Below are the code and all the weights of a small trained network. Each question names an input and a target symbol and asks about switching units off, where a switched-off unit gives its printed mean instead of its output.

import numpy as np


def w(rows, s, z=0):
    codes = np.array(rows[::2]) - 128.0
    scale = np.full(codes.shape[1], s)
    scale[-1] = z or s
    return codes * scale


def norm(h):
    return h / np.sqrt((h * h).mean(-1, keepdims=True) + 1e-5)


def f(y):
    return np.maximum(y, 0)


def softmax(a):
    e = np.exp(a - a.max(-1, keepdims=True))
    return e / e.sum(-1, keepdims=True)


def log_softmax(a):
    a = a - a.max(-1, keepdims=True)
    return a - np.log(np.exp(a).sum(-1, keepdims=True))


def net(x, mask):
    ids = ['ΣΨαβγδεηθλμξπω'.index(c) for c in x.split()]
    T = len(ids)
    res = E[ids] + P[:T]
    u = 0
    for l in range(3):
        q, k, v = (norm(res) @ M[l].T for M in (Q, K, V))
        z = softmax(np.where(np.tri(T) > 0, q @ k.T / 4**0.5, -1e9)) @ v
        res = res + np.where(mask[u], z, O[l][:, -1]) @ O[l][:, :-1]
        u += 1
        y = f(norm(res) @ A[l][:, :-1].T + A[l][:, -1])
        res = res + np.where(mask[u : u + 4], y, B[l][:, -1]) @ B[l][:, :-1]
        u += 4
    return log_softmax(norm(res)[-1] @ U[:, :-1].T + U[:, -1])


Q, K, V, O, A, B = {}, {}, {}, {}, {}, {}
E = w([
[75,137,139,89,188,78,76],'Σ',
[13,208,105,188,161,125,113],'Ψ',
[70,226,134,52,66,215,168],'α',
[161,180,93,93,139,116,74],'β',
[31,180,38,151,76,117,132],'γ',
[70,117,178,173,40,135,87],'δ',
[134,103,161,110,41,129,174],'ε',
[150,121,55,146,151,95,247],'η',
[62,94,111,188,138,83,93],'θ',
[121,96,121,126,124,107,154],'λ',
[39,131,89,147,61,48,6],'μ',
[141,107,81,140,52,88,176],'ξ',
[156,123,129,72,125,131,104],'π',
[90,151,190,134,72,138,113],'ω',
],0.013)
P = w([
[58,64,164,165,154,132,170],'0',
[172,44,152,145,86,52,45],'1',
[153,138,160,212,95,213,126],'2',
[96,83,48,86,139,210,121],'3',
[147,162,94,125,72,2,113],'4',
[145,153,175,188,99,193,117],'5',
[104,83,69,72,149,198,115],'6',
[143,172,75,125,70,18,148],'7',
[146,155,180,176,102,187,115],'8',
[115,87,77,57,153,198,105],'9',
[148,181,66,120,68,24,156],'10',
[141,148,184,179,110,181,122],'11',
],0.0093)
Q[0] = w([
[78,169,149,190,67,113,199],'0.h0',
[124,195,164,77,188,144,216],'0.h0',
[219,146,229,118,79,108,77],'0.h0',
[201,107,103,139,122,3,97],'0.h0',
],0.0058)
K[0] = w([
[71,93,176,185,1,77,158],'0.h0',
[81,115,181,20,197,142,242],'0.h0',
[251,251,180,146,59,125,181],'0.h0',
[205,140,59,122,125,66,129],'0.h0',
],0.0052)
V[0] = w([
[112,168,130,95,72,84,180],'0.h0',
[181,206,190,247,177,153,132],'0.h0',
[169,242,88,255,129,107,179],'0.h0',
[216,152,125,27,156,79,129],'0.h0',
],0.0049)
O[0] = w([
[102,44,68,173,83,254,62,156],'0.h0',
[138,147,87,117,202,166,73,98],'0.h0',
[157,86,90,172,195,127,155,95],'0.h0',
[124,137,77,222,153,194,183,2],'0.h0',
],0.0058,0.0053)
A[0] = w([
[103,134,59,133,72,102,132,174],'0.n0',
[88,161,128,193,153,171,134,42],'0.n1',
[41,133,24,114,181,144,102,2],'0.n2',
[131,178,180,105,177,254,184,8],'0.n3',
],0.0063,0.0035)
B[0] = w([
[117,131,147,85,171,125,137,254],'0.n0',
[118,178,49,109,55,149,107,131],'0.n1',
[226,62,175,86,122,120,174,141],'0.n2',
[190,55,247,130,169,32,89,142],'0.n3',
],0.011,0.0044)
Q[1] = w([
[214,142,87,96,93,219,133],'1.h0',
[118,80,208,147,96,36,117],'1.h0',
[170,159,52,222,164,99,49],'1.h0',
[85,28,123,1,158,158,191],'1.h0',
],0.0085)
K[1] = w([
[254,169,78,68,103,125,157],'1.h0',
[46,170,223,148,33,165,86],'1.h0',
[141,200,68,134,186,79,45],'1.h0',
[82,39,99,73,61,117,195],'1.h0',
],0.0077)
V[1] = w([
[64,67,177,229,56,252,101],'1.h0',
[200,5,54,113,211,212,160],'1.h0',
[90,159,163,204,116,217,144],'1.h0',
[182,220,136,40,140,218,26],'1.h0',
],0.0025)
O[1] = w([
[96,109,85,102,160,138,135,237],'1.h0',
[104,191,140,87,144,96,2,3],'1.h0',
[244,170,92,132,157,131,127,141],'1.h0',
[100,196,124,178,190,83,143,124],'1.h0',
],0.007,0.0037)
A[1] = w([
[91,116,62,86,37,1,73,245],'1.n0',
[168,91,57,45,104,29,144,82],'1.n1',
[49,110,101,168,99,87,190,78],'1.n2',
[117,48,237,97,79,186,124,46],'1.n3',
],0.0058,0.0011)
B[1] = w([
[214,231,175,80,146,170,180,238],'1.n0',
[130,175,131,239,72,224,2,186],'1.n1',
[160,183,47,35,94,71,54,176],'1.n2',
[182,155,28,208,235,145,131,254],'1.n3',
],0.0058,0.0083)
Q[2] = w([
[147,128,156,253,105,68,162],'2.h0',
[199,153,179,148,91,53,195],'2.h0',
[130,133,119,143,48,156,145],'2.h0',
[148,183,136,168,107,22,83],'2.h0',
],0.012)
K[2] = w([
[204,184,134,172,119,161,59],'2.h0',
[238,186,133,77,146,254,93],'2.h0',
[113,122,86,143,57,202,108],'2.h0',
[166,195,50,153,182,195,14],'2.h0',
],0.0092)
V[2] = w([
[179,207,117,109,97,255,200],'2.h0',
[73,123,110,214,91,170,90],'2.h0',
[173,140,29,130,153,99,49],'2.h0',
[159,68,178,97,246,217,131],'2.h0',
],0.0058)
O[2] = w([
[176,107,123,125,81,136,106,254],'2.h0',
[8,69,119,138,86,117,125,174],'2.h0',
[113,93,112,117,159,111,37,145],'2.h0',
[156,131,195,115,150,91,99,142],'2.h0',
],0.011,0.0041)
A[2] = w([
[153,219,31,179,161,158,130,93],'2.n0',
[180,53,198,178,109,186,119,1],'2.n1',
[167,213,146,121,94,106,138,105],'2.n2',
[138,67,254,72,57,157,132,111],'2.n3',
],0.0077,0.0074)
B[2] = w([
[112,122,156,171,86,9,148,201],'2.n0',
[92,240,172,121,175,132,177,166],'2.n1',
[53,106,178,128,190,163,192,253],'2.n2',
[90,49,114,111,91,57,112,241],'2.n3',
],0.012,0.0038)
U = w([
[130,197,177,205,150,146,144,115],'Σ',
[123,160,100,150,162,59,51,85],'Ψ',
[139,89,226,135,127,150,180,72],'α',
[164,120,73,164,135,53,177,176],'β',
[203,137,66,115,100,136,91,156],'γ',
[54,139,115,100,107,183,202,138],'δ',
[180,40,110,102,69,155,191,63],'ε',
[85,140,56,101,152,126,48,144],'η',
[80,155,123,124,205,87,122,133],'θ',
[173,120,118,111,215,171,117,254],'λ',
[95,193,76,128,81,100,119,70],'μ',
[118,96,125,169,94,251,71,184],'ξ',
[204,139,116,172,87,200,210,90],'π',
[72,78,152,106,89,54,87,63],'ω',
],0.014,0.0053)

Each question gives the input, a string of symbols that net reads in full, and the target symbol t.
The units are the heads (4 rows each of Q, K, V and O) and the neurons (one row each of A and B). Each row of codes is followed by its name. A weight is (code - 128) times the scale printed after its matrix; where a second scale follows, it is the last column's (O, A, B and U).
mask holds one flag per unit, layer by layer, with each layer's heads first. A switched-off unit (its flag False) gives its mean, the last column of its rows in O or B, instead of its output. The means were averaged over made-up inputs and are rounded, as every weight is.
A unit's drop is (log p(t) with every unit on - log p(t) with that unit switched off) / (log p(t) with every unit on - log p(t) with every unit switched off).
The circuit of an input: a set's keep is (log p(t) with only the set's units on - log p(t) with every unit switched off) / (log p(t) with every unit on - log p(t) with every unit switched off). Starting from the 12 units with the biggest drops (on a tie, the unit counted first), units are removed one at a time, each time the one whose removal leaves the highest keep (on an exact tie, the one counted first), for as long as the keep stays at least 0.8.
circuit, biggest first: the units of the circuit, biggest drop first
top k neurons: the k neurons with the biggest drops, biggest first
k most important neurons of layer l: the k neurons of layer l with the biggest drops, biggest first
input δ γ λ, target β: circuit, biggest first -> (1.n3 2.n0)
input δ λ δ δ ω δ η, target δ: circuit, biggest first -> (1.n1 2.h0 1.n3)
input δ δ λ ω δ δ δ θ λ ω, target δ: circuit, biggest first -> (2.h0)
input ω δ δ ε π, target ξ: circuit, biggest first -> (1.n1 0.h0)
input β δ β β ε ε δ δ δ δ, target β: circuit, biggest first -> (2.h0 1.n3 2.n0)
input δ Σ η, target ε: circuit, biggest first -> (1.n3 1.n0)
input δ δ δ ε ω δ μ, target δ: circuit, biggest first -> (2.h0 1.n0)
input ξ δ δ η ω, target α: top 2 neurons -> (1.n0 2.n2)
input α λ η Σ β α, target α: top 3 neurons -> (0.n3 2.n3 1.n1)
input ε δ ω ω δ ε δ, target ε: circuit, biggest first -> (2.h0 2.n3)
input ω δ λ ω α Σ ε, target ω: circuit, biggest first -> (1.h0 2.n3)
input Ψ μ ω ε λ, target γ: top 2 neurons -> (1.n1 1.n3)
input γ η γ λ λ δ δ, target γ: 2 most important neurons of layer 1 -> (1.n2 1.n0)
input δ ε δ β ω, target α: circuit, biggest first -> (2.n2)
input δ μ δ δ δ ε γ π, target ξ: top 3 neurons -> (1.n1 1.n3 2.n2)
input δ α δ ω δ, target α: top 3 neurons -> (1.n0 2.n2 1.n1)
input λ ε δ δ, target λ: circuit, biggest first -> (2.h0 1.n2)
input λ δ μ δ δ δ δ Σ δ ξ, target λ: top 2 neurons -> (1.n3 1.n2)
input β ω ω θ, target β: top 2 neurons -> (1.n1 1.n3)
input δ η δ ω λ λ ε δ γ, target δ: top 3 neurons -> (1.n3 1.n1 0.n0)
input η δ δ δ, target η: top 2 neurons -> (1.n1 1.n0)
input Ψ δ λ λ, target Ψ: 3 most important neurons of layer 0 -> (0.n1 0.n2 0.n0)
input π ω α ω δ θ δ β ω δ ω, target ω: circuit, biggest first -> (2.h0 1.n3)
input γ δ ω λ δ δ δ δ λ δ δ ε, target π: 3 most important neurons of layer 2 -> (2.n3 2.n1 2.n2)
input β δ δ ω δ δ β δ η ω, target β: circuit, biggest first -> (1.n3 2.n0 2.h0)
